Here is a tiny trained network, its code and every weight. The questions are about switching its units off for an input and a target symbol, where a switched-off unit gives its printed mean instead of its output.

import numpy as np


def w(rows, s, z=0):
    codes = np.array(rows[::2]) - 128.0
    scale = np.full(codes.shape[1], s)
    scale[-1] = z or s
    return codes * scale


def f(y):
    return y / 2 * (1 + np.tanh(0.7978845608 * (y + 0.044715 * y**3)))


def softmax(a):
    e = np.exp(a - a.max(-1, keepdims=True))
    return e / e.sum(-1, keepdims=True)


def log_softmax(a):
    a = a - a.max(-1, keepdims=True)
    return a - np.log(np.exp(a).sum(-1, keepdims=True))


def net(x, mask):
    ids = ['αβγζπφω'.index(c) for c in x.split()]
    T = len(ids)
    res = E[ids] + P[:T]
    u = 0
    for l in range(2):
        q, k, v = (res @ M[l].T for M in (Q, K, V))
        z = softmax(np.where(np.tri(T) > 0, q @ k.T / 3**0.5, -1e9)) @ v
        res = res + np.where(mask[u], z, O[l][:, -1]) @ O[l][:, :-1]
        u += 1
        y = f(res @ A[l][:, :-1].T + A[l][:, -1])
        res = res + np.where(mask[u : u + 8], y, B[l][:, -1]) @ B[l][:, :-1]
        u += 8
    return log_softmax(res[-1] @ U[:, :-1].T + U[:, -1])


Q, K, V, O, A, B = {}, {}, {}, {}, {}, {}
E = w([
[35,21,109,120],'α',
[81,87,164,99],'β',
[59,142,102,187],'γ',
[96,157,136,77],'ζ',
[111,76,244,231],'π',
[165,214,236,177],'φ',
[187,138,134,42],'ω',
],0.011)
P = w([
[98,232,147,51],'0',
[58,201,113,253],'1',
[83,225,201,161],'2',
[126,218,220,159],'3',
[126,97,160,50],'4',
[82,28,179,7],'5',
],0.0036)
Q[0] = w([
[23,172,103,120],'0.h0',
[232,98,55,158],'0.h0',
[218,79,1,164],'0.h0',
],0.0083)
K[0] = w([
[198,156,203,128],'0.h0',
[1,167,69,193],'0.h0',
[84,139,93,212],'0.h0',
],0.0093)
V[0] = w([
[44,203,30,178],'0.h0',
[106,65,104,255],'0.h0',
[203,250,180,243],'0.h0',
],0.0084)
O[0] = w([
[147,178,84,4,148],'0.h0',
[23,163,254,51,1],'0.h0',
[225,14,227,68,232],'0.h0',
],0.0084,0.0021)
A[0] = w([
[186,183,163,142,128],'0.n0',
[92,51,91,126,253],'0.n1',
[156,135,173,97,116],'0.n2',
[149,73,185,154,132],'0.n3',
[254,90,93,118,22],'0.n4',
[109,72,90,147,138],'0.n5',
[133,183,61,61,127],'0.n6',
[210,174,91,56,127],'0.n7',
],0.007,0.0074)
B[0] = w([
[130,136,51,81,137],'0.n0',
[196,253,153,131,254],'0.n1',
[137,133,72,134,139],'0.n2',
[126,182,110,97,168],'0.n3',
[85,183,160,140,123],'0.n4',
[155,158,167,178,145],'0.n5',
[99,156,119,51,146],'0.n6',
[78,81,48,63,141],'0.n7',
],0.007,0.0067)
Q[1] = w([
[148,21,83,121],'1.h0',
[164,254,112,106],'1.h0',
[170,194,108,141],'1.h0',
],0.008)
K[1] = w([
[107,122,203,191],'1.h0',
[3,192,73,18],'1.h0',
[77,181,156,63],'1.h0',
],0.0064)
V[1] = w([
[51,188,9,151],'1.h0',
[57,110,208,255],'1.h0',
[221,117,86,238],'1.h0',
],0.0065)
O[1] = w([
[47,84,69,146,201],'1.h0',
[85,241,52,50,2],'1.h0',
[254,147,12,206,51],'1.h0',
],0.0073,0.0045)
A[1] = w([
[127,133,98,55,142],'1.n0',
[130,117,131,135,104],'1.n1',
[173,80,156,223,175],'1.n2',
[2,164,108,146,2],'1.n3',
[196,173,39,158,39],'1.n4',
[220,174,52,162,57],'1.n5',
[102,148,162,194,106],'1.n6',
[146,100,49,18,194],'1.n7',
],0.0071,0.0088)
B[1] = w([
[166,102,144,189,144],'1.n0',
[114,123,130,106,115],'1.n1',
[117,73,93,54,253],'1.n2',
[192,120,84,23,151],'1.n3',
[90,128,163,82,164],'1.n4',
[78,126,135,2,182],'1.n5',
[106,94,100,65,146],'1.n6',
[103,103,137,250,173],'1.n7',
],0.0075,0.006)
U = w([
[46,162,135,111,81],'α',
[101,202,110,227,253],'β',
[68,116,214,134,131],'γ',
[114,39,104,194,156],'ζ',
[125,254,168,139,84],'π',
[183,134,168,112,71],'φ',
[123,110,83,83,30],'ω',
],0.0068,0.0052)

Each question gives the input, a string of symbols that net reads in full, and the target symbol t.
The units are the heads (3 rows each of Q, K, V and O) and the neurons (one row each of A and B). Each row of codes is followed by its name. A weight is (code - 128) times the scale printed after its matrix; where a second scale follows, it is the last column's (O, A, B and U).
mask holds one flag per unit, layer by layer, with each layer's heads first. A switched-off unit (its flag False) gives its mean, the last column of its rows in O or B, instead of its output. The means were averaged over made-up inputs and are rounded, as every weight is.
A unit's drop is (log p(t) with every unit on - log p(t) with that unit switched off) / (log p(t) with every unit on - log p(t) with every unit switched off).
The circuit of an input: a set's keep is (log p(t) with only the set's units on - log p(t) with every unit switched off) / (log p(t) with every unit on - log p(t) with every unit switched off). Starting from the 12 units with the biggest drops (on a tie, the unit counted first), units are removed one at a time, each time the one whose removal leaves the highest keep (on an exact tie, the one counted first), for as long as the keep stays at least 0.8.
circuit, biggest first: the units of the circuit, biggest drop first
k most important neurons: the k neurons with the biggest drops, biggest first
top k neurons in layer l: the k neurons of layer l with the biggest drops, biggest first
drop when u is switched off: that unit's drop, to one decimal
input ω ζ γ π ω, target ζ: 2 most important neurons	[1.n7 0.n7]
input ζ φ ω γ, target ζ: top 2 neurons in layer 0	[0.n7 0.n6]
input π φ β, target π: circuit, biggest first	[1.h0 0.h0]
input ζ ω β φ, target ζ: circuit, biggest first	[0.h0 1.h0 1.n2]
input γ γ γ φ ω, target γ: circuit, biggest first	[0.h0 1.h0]
input ζ ω γ γ, target ζ: circuit, biggest first	[1.h0 0.h0 0.n7 1.n2]
input π γ γ, target π: circuit, biggest first	[1.h0 0.h0 1.n2]
input ω φ ζ γ, target ω: 2 most important neurons	[1.n5 1.n2]
input ω γ ζ γ φ, target ω: circuit, biggest first	[0.h0 1.h0 1.n5 1.n2]
input β α β ζ β γ, target β: circuit, biggest first	[0.h0 1.h0 1.n2]
input α γ β, target α: 2 most important neurons	[1.n3 0.n6]
input γ γ ω β ω ζ, target ζ: circuit, biggest first	[0.h0 1.h0]
input α α γ β, target α: circuit, biggest first	[0.h0 1.h0]
input π γ π, target π: circuit, biggest first	[1.h0 0.h0]
input ω γ γ π, target ω: top 2 neurons in layer 1	[1.n5 1.n2]
input γ ζ γ, target γ: 2 most important neurons	[0.n6 0.n7]
input φ β α, target φ: most important neuron	[0.n1]
input π γ γ π ζ β, target π: circuit, biggest first	[1.h0 0.h0 1.n2]
input β ω ζ ζ γ ω, target β: most important neuron	[1.n7]
input γ α φ, target γ: most important neuron	[0.n6]
input ω ζ α, target ω: top 2 neurons in layer 1	[1.n5 1.n2]
input γ γ α ω, target γ: drop when 0.n6 is switched off	0.2
